[[122 106 116 103 124 124]
 [129 114 121 114 123 128]
 [117 102 114  98 122 119]] | 103

[157 117 154 146 136 104] | 136

[112 145 143 103 157] | 143

[126 154 115 119] | 126

[110 120 109 104 136 119] | 110

[152 154 137 135 126 153] | 137

[[112 144 140 105 146]
 [120 137 137 114 142]] | 114

[108 126 129 106 151 131] | 126

[111 105 109 101 119 136] | 109

[129 129 104 130 125 107 127] | 125
---
116	102	135	108 --> 135
100	133	102	133	141 --> 102
117	118	114	103	148 --> 114
146	128	150	138 --> 150
139	136	103	133 --> 103
140	141	111	101	117	142	148 --> 111
145	129	137	107 --> 137
---
[122 151 124 121] → 151
[120 100 134 148 117 132 119] → 117
[149 115 112 108 106 128 140] → 106
[155 143 140 144 117 110] → 144
[112 103 150 156 135 151 157] → 135
[133 124 120 110 100 134] → 110
[129 107 137 120 147 124 153] → 147
[117 104 126 130] → 104
---
array([127, 107, 138, 126, 125, 134, 135]) → 127

array([[107, 143, 145, 145, 143, 127],
       [107, 136, 147, 152, 148, 121],
       [146, 109, 112, 118, 106, 117]]) → 107

array([144, 130, 155, 151, 123, 112]) → 144

array([[150, 129, 123, 141, 138, 123, 135],
       [147, 119, 126, 141, 124, 136, 133]]) → 150

array([[112, 135, 109, 112],
       [124, 101, 128, 124]]) → 112

array([135, 152, 146, 132, 126]) → 135
---
[[138 121 135 143 126 131 130]
 [153 130 127 134 137 122 111]] out 143

[[104 102 147 116 142 138 113]
 [139 115 131 150 104 104 151]
 [153 156 125 133 124 129 121]] out 116

[123 127 148 104 108 141 111] out 104

[157 135 151 121 139 108] out 121

[118 103 122 132 107] out 132

[127 154 130 126 123 141 120] out 126

[147 120 124 111 104] out 111

[[111 156 139 131 132 153]
 [119 131 130 111 122 136]
 [119 122 114 108 123 140]] out 131

[[123 116 156 102 136 122 115]
 [123 126 148 129 110 122 132]] out 102
---
[[124 125 133 155 136]
 [124 126 133 155 135]
 [111 136 125 120 136]] => 133

[[140 148 118 113 116 118 117]
 [135 141 123 119 100 139 121]
 [117 145 107 107 127 111 110]] => 100

[[138 155 144 133 124]
 [124 134 150 119 127]
 [118 142 112 130 138]] => 150

[[148 140 134 151 117 152 147]
 [113 124 157 130 152 133 110]
 [143 148 116 115 106 122 151]] => 152

[[124 124 133 133]
 [133 103 111 134]
 [128 128 128 129]] => 103

[[133 119 149 142]
 [134 111 125 138]
 [134 112 129 139]] => 111

[[144 118 124 108 129 156]
 [119 133 124 130 131 139]
 [120 132 123 129 130 137]] => 130

[[121 113 107 109 115 130 118]
 [130 139 120 150 117 102 111]
 [115 106 109 100 111 134 130]] => 117

[[117 134 116 130 145]
 [110 143 116 113 144]
 [110 132 138  98 118]] => 116
---
[[146 125 109 142 146 131]
 [104 109 142 124 132 132]
 [124 129 133 152 142 125]] --> 152

[[131 142 128 114 109 123 105]
 [134 153 126 105 134 125 140]
 [150 144 106 142 125 143 106]] --> 125

[[140 104 134 113]
 [126 109 116 113]
 [136 137 137 145]] --> 137

[[141 122 135 116 116]
 [155 136 134  98 127]
 [147 125 140 107 118]] --> 140

[[146 128 133 129 131 126]
 [128 127 133 119 127 152]
 [119 125 123 128 129 132]] --> 128

[[131 121 137 126 135]
 [131  99 126 125 131]
 [129 129 136 143 133]] --> 136

[[139 126 129 117 124 108]
 [152 148 140 119 129 120]
 [131 119 122 118 124 101]] --> 118

[[142 111 158 122 114 144]
 [124 124 128 134 127 136]
 [122 137 135 126 122 119]] --> 126

[[133 128 128 112 127 114]
 [123 103 116 127 112 131]
 [126 120 121 130 121 132]] --> 130

[[102 123 123 126 131]
 [116 136 151 125 119]
 [116 137 151 125 119]] --> 151
---
[126 104 127 135] ⇒ 126, 135

[129 142 136 125 157] ⇒ 129, 157

[109 135 157 135 125 118 107] ⇒ 109, 107

[131 108 107 129 129 128] ⇒ 131, 128

[[123 101 123 125 155 122 104]
 [126 145 126 126 103 125 105]] ⇒ 123, 105

[157 129 143 120 129] ⇒ 157, 129
---
[[107 108 123 136 153 139]
 [124 126 135 131 130 126]
 [119 119 136 134 134 124]]: 108

[[142 152 136 127 100 117 109]
 [142 152 136 127 100 117 109]
 [142 151 135 129 104 119 111]]: 152

[[129 154 150 128 128 128]
 [130 122 120 129 128 127]
 [130 147 123 128 127 129]]: 154

[[131 110 126 106 133 143 149]
 [132 139 133 131 137 132 150]
 [125 121 157 142 138 125 139]]: 110

[[106 139 116 125 121]
 [133 120 130 129 131]
 [142 113 135 132 129]]: 139

[[117 135 127 110 129]
 [138 122 133 151 123]
 [141 126 131 148 119]]: 135
---
[[127 102 110 129  99 108]
 [117 124 140 132 110 136]
 [112 137 135 147 120 115]] --> 108

[[131 125 139 117]
 [123 104 115 156]
 [122 153 127 113]] --> 117

[[147 120 111 120 142 115]
 [144 132 105 141 133 119]
 [139 151 127 138 118 140]] --> 115

[[115 131 136 111 135]
 [116 136 124 116 134]
 [115 147 116 138 152]] --> 135

[[138 131 127 130 130 139 133]
 [130 131 129 130 124 140  98]
 [139 133 132 129 143 135 126]] --> 133

[[119 139 137 124 150 116 143]
 [138 126 125 132 129 140 138]
 [136 131 130 130 141 141 142]] --> 143
---
[118 116 116 105  98] result: 116, 118

[142 138 117 135 115 137 100] result: 135, 142

[151 135 150 131 143] result: 150, 151

[137 105 151 147 144] result: 151, 151

[122 117 151 134 133] result: 151, 151

[106 154 124 135 128] result: 124, 154

[107 127 133 123 142] result: 133, 142

[[113 127 122 127 128]
 [129 113 117 111 150]
 [123 128 126 127 131]] result: 117, 150

[143 105 144 108 108] result: 144, 144
---
[[134, 140, 130, 146, 127, 141], [129, 137, 130, 128, 104, 125], [127, 140, 127, 145, 129, 139]]	139
[99, 141, 101, 152]	152
[[124, 128, 110, 132, 153, 106], [129, 99, 146, 114, 116, 135]]	135
[118, 152, 120, 98]	98
[[118, 111, 128, 104], [136, 135, 114, 150], [103, 104, 131, 129]]	129
[[136, 103, 119, 147, 132, 132], [143, 130, 116, 125, 145, 108]]	108
[127, 105, 141, 132, 137, 103]	103
---
[120, 144, 125, 107, 110] => 107
[139, 137, 127, 134, 107, 121, 114] => 121
[132, 133, 131, 130, 117, 110, 104] => 110
[144, 155, 127, 157, 104, 115] => 104
[136, 138, 127, 154] => 127
[154, 131, 138, 114, 129, 136] => 129
[114, 150, 128, 110] => 128
[137, 141, 104, 102] => 104
[128, 128, 98, 133, 134, 133, 129] => 133
---
[151 152 154 149 147 144] Answer: 151
[103 139 141 105] Answer: 103
[131 111 125 152] Answer: 131
[144  98 110 122] Answer: 144
[125 130 144 112 101 132] Answer: 125
[111 144 148 150 113 138 106] Answer: 111
